Below are the code and all the weights of a small trained network. Each question names an input and a class and asks about switching units off, where a switched-off unit gives its printed mean instead of its output.

import numpy as np


def w(rows, s, z=0):
    codes = np.array(rows[::2]) - 128.0
    scale = np.full(codes.shape[1], s)
    scale[-1] = z or s
    return codes * scale


def f(y):
    return y / 2 * (1 + np.tanh(0.7978845608 * (y + 0.044715 * y**3)))


def log_softmax(a):
    a = a - a.max(-1, keepdims=True)
    return a - np.log(np.exp(a).sum(-1, keepdims=True))


def net(x, mask):
    res = np.array(x, float).reshape(1, 8) / 4 @ E
    y = f(res @ A[0][:, :-1].T + A[0][:, -1])
    res = res + np.where(mask, y, B[0][:, -1]) @ B[0][:, :-1]
    return log_softmax(res[-1] @ U[:, :-1].T + U[:, -1])


A, B = {}, {}
E = w([
[127,124,136,126,136,123,117,139,111,126,127],'x0',
[127,126,132,124,127,127,127,126,128,127,123],'x1',
[151,167,48,83,129,227,78,226,156,131,95],'x2',
[98,127,155,60,104,58,174,204,160,112,158],'x3',
[2,178,124,149,162,156,185,144,83,200,143],'x4',
[129,131,123,135,124,131,127,126,142,131,146],'x5',
[168,136,191,169,2,134,114,164,137,210,95],'x6',
[140,48,209,125,132,252,179,153,132,89,176],'x7',
],0.0088)
A[0] = w([
[40,185,118,120,146,155,195,132,104,226,121,136],'N0',
[69,150,129,149,151,150,172,158,64,168,112,46],'N1',
[143,53,184,98,104,254,174,134,115,146,219,31],'N2',
[136,106,120,130,38,141,152,120,108,181,115,43],'N3',
[125,96,197,177,144,96,183,46,78,142,125,83],'N4',
[146,149,101,100,163,168,121,222,86,138,91,81],'N5',
[81,113,148,27,94,44,202,248,171,112,178,33],'N6',
[147,89,188,177,152,190,154,155,133,96,157,30],'N7',
[75,166,129,159,134,160,184,106,127,177,171,87],'N8',
[125,199,65,115,111,49,108,108,189,190,123,60],'N9',
[84,138,105,167,141,137,154,169,80,190,154,38],'N10',
[123,121,59,77,215,124,159,108,103,69,139,16],'N11',
[147,197,76,118,124,79,111,123,110,160,160,30],'N12',
[166,154,198,187,18,131,116,184,141,236,85,59],'N13',
[205,65,124,115,89,85,77,119,174,62,112,10],'N14',
[138,176,69,97,95,177,97,196,142,131,152,52],'N15',
[117,105,82,204,150,233,67,30,59,172,113,51],'N16',
[140,152,74,123,125,224,143,161,164,113,90,79],'N17',
[60,162,133,156,107,146,108,136,101,119,145,59],'N18',
[126,188,76,137,114,49,38,100,82,183,90,41],'N19',
[72,186,148,135,117,122,140,168,99,123,154,80],'N20',
[130,119,137,152,95,83,176,76,105,104,158,59],'N21',
[122,107,142,168,105,64,181,93,125,98,184,63],'N22',
],0.009,0.011)
B[0] = w([
[202,74,109,74,69,127,132,106,140,117,140,251],'N0',
[187,99,140,89,153,125,110,99,176,126,116,163],'N1',
[92,128,105,127,148,82,232,165,127,87,41,230],'N2',
[111,141,136,124,196,117,136,98,153,117,151,147],'N3',
[70,125,160,128,121,122,72,165,165,214,108,206],'N4',
[95,113,173,151,126,99,76,134,161,167,127,180],'N5',
[164,219,139,255,93,148,100,94,65,114,123,232],'N6',
[115,161,102,132,132,103,187,110,113,111,84,170],'N7',
[175,90,125,99,126,147,117,129,144,112,114,174],'N8',
[99,113,138,122,146,174,182,166,110,97,74,197],'N9',
[185,119,157,107,177,107,146,104,179,149,117,153],'N10',
[101,137,136,98,210,173,139,87,119,115,216,178],'N11',
[94,147,125,129,175,128,185,108,159,91,75,144],'N12',
[84,156,73,98,211,162,133,91,117,93,236,255],'N13',
[214,76,135,71,121,179,154,72,198,156,113,198],'N14',
[80,109,231,124,157,61,87,77,139,234,98,180],'N15',
[166,183,144,212,99,115,95,117,102,89,145,207],'N16',
[84,138,134,118,118,86,82,129,120,205,100,195],'N17',
[161,162,145,95,154,148,132,107,161,144,109,132],'N18',
[104,115,99,143,138,127,198,170,125,81,70,206],'N19',
[179,122,132,148,125,139,116,110,176,102,124,153],'N20',
[104,148,177,106,134,116,89,135,148,168,110,155],'N21',
[96,132,157,110,157,136,69,156,131,201,96,172],'N22',
],0.0099,0.0085)
U = w([
[76,143,131,141,148,134,187,117,132,108,68,92],'0',
[68,140,177,134,142,119,64,98,147,209,122,95],'1',
[222,110,144,101,127,147,119,75,162,133,142,105],'2',
[63,155,126,122,193,156,125,74,125,106,251,101],'3',
[114,132,130,138,106,133,107,124,108,129,156,251],'4',
[164,189,154,234,113,140,98,81,100,121,143,124],'5',
],0.011,0.022)

Each question gives the input, the list of numbers given to net, and the class t.
The units are the neurons (one row each of A and B). Each row of codes is followed by its name. A weight is (code - 128) times the scale printed after its matrix; where a second scale follows, it is the last column's (A, B and U).
mask holds one flag per neuron, in row order. A switched-off neuron (its flag False) gives its mean, the last column of its row in B, instead of its output. The means were averaged over made-up inputs and are rounded, as every weight is.
A unit's drop is (log p(t) with every unit on - log p(t) with that unit switched off) / (log p(t) with every unit on - log p(t) with every unit switched off).
The circuit of an input: a set's keep is (log p(t) with only the set's units on - log p(t) with every unit switched off) / (log p(t) with every unit on - log p(t) with every unit switched off). Starting from the 12 units with the biggest drops (on a tie, the unit counted first), units are removed one at a time, each time the one whose removal leaves the highest keep (on an exact tie, the one counted first), for as long as the keep stays at least 0.8.
circuit, biggest first: the units of the circuit, biggest drop first
unit that matters most: the unit with the biggest drop
k most important neurons: the k neurons with the biggest drops, biggest first
drop of u: that unit's drop, to one decimal
input [5,2,-3,-7,8,-4,-5,7], class 2: circuit, biggest first	(N0; N1)
input [1,4,-1,4,8,8,-5,7], class 2: circuit, biggest first	(N0; N8)
input [-8,5,5,4,-5,5,2,-5], class 0: circuit, biggest first	(N9)
input [-1,5,7,7,8,-6,1,-8], class 0: 2 most important neurons	(N9; N19)
input [-3,-3,8,-2,-8,6,-4,-5], class 1: 4 most important neurons	(N15; N17; N0; N5)
input [-2,0,8,-3,4,8,7,-2], class 1: 3 most important neurons	(N15; N17; N5)
input [-8,6,-6,6,7,4,-5,1], class 2: circuit, biggest first	(N0; N8)
input [-7,-8,8,-6,0,-1,7,-5], class 1: 2 most important neurons	(N15; N17)
input [-5,2,-4,4,-3,1,-3,0], class 1: circuit, biggest first	(N22; N0)
input [-7,0,7,8,1,-5,-2,1], class 5: 2 most important neurons	(N6; N4)
input [7,-2,-8,5,3,0,6,-2], class 1: 3 most important neurons	(N4; N22; N21)
input [-4,7,0,-3,2,0,7,-6], class 3: 2 most important neurons	(N13; N2)
input [-7,-7,-6,-6,8,3,8,8], class 0: 3 most important neurons	(N2; N7; N4)
input [5,-5,-6,-3,-2,2,4,-6], class 0: unit that matters most	N19
input [-5,8,0,-6,0,2,-3,1], class 5: 2 most important neurons	(N16; N13)
input [0,8,-7,0,-2,1,2,6], class 1: 2 most important neurons	(N4; N22)
input [3,3,6,-8,-3,-7,-3,-1], class 5: 2 most important neurons	(N16; N4)
input [-8,7,8,-5,6,-5,-1,-3], class 1: 3 most important neurons	(N15; N17; N5)
input [3,5,-1,1,-8,-6,-5,8], class 0: 2 most important neurons	(N2; N7)
input [-7,7,7,8,6,4,2,-2], class 5: 3 most important neurons	(N6; N4; N20)
input [4,7,2,-8,-2,7,-4,5], class 5: unit that matters most	N16
input [-4,4,7,-3,-7,6,8,-8], class 0: 2 most important neurons	(N19; N9)
input [-1,2,5,-8,8,3,7,-7], class 2: drop of N8	0.1
input [-8,-3,6,8,7,3,0,3], class 5: drop of N6	1.6
input [-1,8,-6,-5,6,-3,5,8], class 0: drop of N7	0.1
input [3,1,-1,-3,-5,-1,-7,-4], class 3: drop of N11	1.1
input [-4,-7,-3,8,8,7,5,-2], class 2: unit that matters most	N0
